Below is a small trained network, with its code and all its weights. Each question gives an input and a target symbol and asks what happens when units are switched off, that is, made to give their printed mean instead of their output.

import numpy as np


def w(rows, s, z=0):
    codes = np.array(rows[::2]) - 128.0
    scale = np.full(codes.shape[1], s)
    scale[-1] = z or s
    return codes * scale


def f(y):
    return np.maximum(y, 0)


def softmax(a):
    e = np.exp(a - a.max(-1, keepdims=True))
    return e / e.sum(-1, keepdims=True)


def log_softmax(a):
    a = a - a.max(-1, keepdims=True)
    return a - np.log(np.exp(a).sum(-1, keepdims=True))


def net(x, mask):
    ids = ['ΞΦβεθλμπτ'.index(c) for c in x.split()]
    T = len(ids)
    res = E[ids] + P[:T]
    q, k, v = (res @ M[0].T for M in (Q, K, V))
    z = softmax(np.where(np.tri(T) > 0, q @ k.T / 3**0.5, -1e9)) @ v
    res = res + np.where(mask[0], z, O[0][:, -1]) @ O[0][:, :-1]
    y = f(res @ A[0][:, :-1].T + A[0][:, -1])
    res = res + np.where(mask[1:13], y, B[0][:, -1]) @ B[0][:, :-1]
    return log_softmax(res[-1] @ U[:, :-1].T + U[:, -1])


Q, K, V, O, A, B = {}, {}, {}, {}, {}, {}
E = w([
[104,106,139,89,136],'Ξ',
[146,43,153,146,142],'Φ',
[99,59,146,117,141],'β',
[132,105,112,68,168],'ε',
[109,166,10,136,92],'θ',
[168,119,164,113,229],'λ',
[160,180,87,95,198],'μ',
[150,152,122,199,183],'π',
[47,176,158,205,185],'τ',
],0.012)
P = w([
[133,165,177,109,6],'0',
[121,97,107,139,99],'1',
[108,82,81,147,126],'2',
[101,81,81,145,157],'3',
[96,89,85,140,187],'4',
[95,83,88,137,210],'5',
[96,85,96,127,226],'6',
[99,88,112,116,254],'7',
],0.0075)
Q[0] = w([
[112,103,4,154,75],'head 1',
[133,180,81,161,30],'head 1',
[101,138,176,136,246],'head 1',
],0.031)
K[0] = w([
[166,253,212,168,65],'head 1',
[143,130,192,119,48],'head 1',
[93,92,93,176,188],'head 1',
],0.029)
V[0] = w([
[72,182,141,219,119],'head 1',
[255,115,154,189,155],'head 1',
[86,36,209,164,98],'head 1',
],0.023)
O[0] = w([
[192,108,88,91,253,254],'head 1',
[217,80,24,243,73,158],'head 1',
[19,45,35,157,184,49],'head 1',
],0.014,0.0041)
A[0] = w([
[80,147,81,114,80,225],'neuron 1',
[123,193,84,178,174,86],'neuron 2',
[135,104,136,100,126,174],'neuron 3',
[110,248,134,165,87,97],'neuron 4',
[81,181,131,193,56,37],'neuron 5',
[57,199,92,209,148,42],'neuron 6',
[15,161,159,219,202,129],'neuron 7',
[89,205,132,94,119,116],'neuron 8',
[60,64,106,79,99,3],'neuron 9',
[95,81,146,169,92,196],'neuron 10',
[202,109,114,171,133,141],'neuron 11',
[168,88,85,130,41,218],'neuron 12',
],0.011,0.0039)
B[0] = w([
[133,169,57,192,149,173],'neuron 1',
[140,79,177,150,117,192],'neuron 2',
[136,145,146,131,159,152],'neuron 3',
[192,68,155,118,90,184],'neuron 4',
[75,36,167,137,166,172],'neuron 5',
[184,128,196,71,173,161],'neuron 6',
[89,122,99,156,8,208],'neuron 7',
[45,147,127,153,148,191],'neuron 8',
[214,137,106,58,107,176],'neuron 9',
[125,55,135,172,204,175],'neuron 10',
[73,150,80,49,138,248],'neuron 11',
[174,230,157,165,119,232],'neuron 12',
],0.017)
U = w([
[63,193,101,164,46,2],'Ξ',
[191,71,90,169,111,16],'Φ',
[151,92,75,129,62,43],'β',
[60,58,129,174,99,213],'ε',
[61,179,178,128,134,153],'θ',
[120,179,146,255,136,186],'λ',
[185,112,166,145,72,142],'μ',
[167,201,62,112,122,203],'π',
[165,38,121,85,195,47],'τ',
],0.004,0.0029)

Each question gives the input, a string of symbols that net reads in full, and the target symbol t.
The units are the heads (3 rows each of Q, K, V and O) and the neurons (one row each of A and B). Each row of codes is followed by its name. A weight is (code - 128) times the scale printed after its matrix; where a second scale follows, it is the last column's (O, A, B and U).
mask holds one flag per unit, heads first, then neurons. A switched-off unit (its flag False) gives its mean, the last column of its rows in O or B, instead of its output. The means were averaged over made-up inputs and are rounded, as every weight is.
A unit's drop is (log p(t) with every unit on - log p(t) with that unit switched off) / (log p(t) with every unit on - log p(t) with every unit switched off).
The circuit of an input: a set's keep is (log p(t) with only the set's units on - log p(t) with every unit switched off) / (log p(t) with every unit on - log p(t) with every unit switched off). Starting from the 12 units with the biggest drops (on a tie, the unit counted first), units are removed one at a time, each time the one whose removal leaves the highest keep (on an exact tie, the one counted first), for as long as the keep stays at least 0.8.
units of the circuit, in order: the units of the circuit, biggest drop first
top k neurons: the k neurons with the biggest drops, biggest first
drop when u is switched off: that unit's drop, to one decimal
input ε θ Ξ, target θ: top neuron -> [neuron 8]
input θ μ τ π τ β μ, target τ: units of the circuit, in order -> [head 1; neuron 12]
input τ λ Ξ λ Φ, target λ: units of the circuit, in order -> [head 1; neuron 12]
input ε π ε, target π: units of the circuit, in order -> [head 1; neuron 11; neuron 12]
input τ β λ β, target λ: units of the circuit, in order -> [head 1; neuron 12; neuron 10]
input τ μ θ Φ, target μ: top 2 neurons -> [neuron 4; neuron 11]
input β ε Φ Φ Ξ ε ε, target ε: units of the circuit, in order -> [head 1; neuron 5; neuron 12]
input θ ε Φ ε λ τ Ξ π, target τ: units of the circuit, in order -> [head 1; neuron 12]
input ε θ π θ τ θ λ π, target π: top 2 neurons -> [neuron 11; neuron 5]
input μ ε θ, target μ: units of the circuit, in order -> [head 1; neuron 4]
input τ Φ Φ β, target β: top 3 neurons -> [neuron 7; neuron 9; neuron 12]
input μ τ μ τ Φ θ μ λ, target λ: top 2 neurons -> [neuron 12; neuron 9]
input Ξ β π μ, target π: units of the circuit, in order -> [head 1; neuron 11; neuron 5]
input π μ τ λ Ξ θ, target π: top 3 neurons -> [neuron 11; neuron 12; neuron 5]
input β λ θ ε Ξ θ Ξ β, target θ: units of the circuit, in order -> [head 1]
input Φ λ Φ Ξ μ θ, target Φ: top 2 neurons -> [neuron 9; neuron 7]
input λ Φ Ξ, target λ: units of the circuit, in order -> [head 1; neuron 12; neuron 10]
input λ π β, target π: top 2 neurons -> [neuron 11; neuron 12]
input ε Φ θ λ Ξ τ τ, target ε: drop when head 1 is switched off -> 0.5
input λ β θ, target λ: drop when neuron 8 is switched off -> 0.0
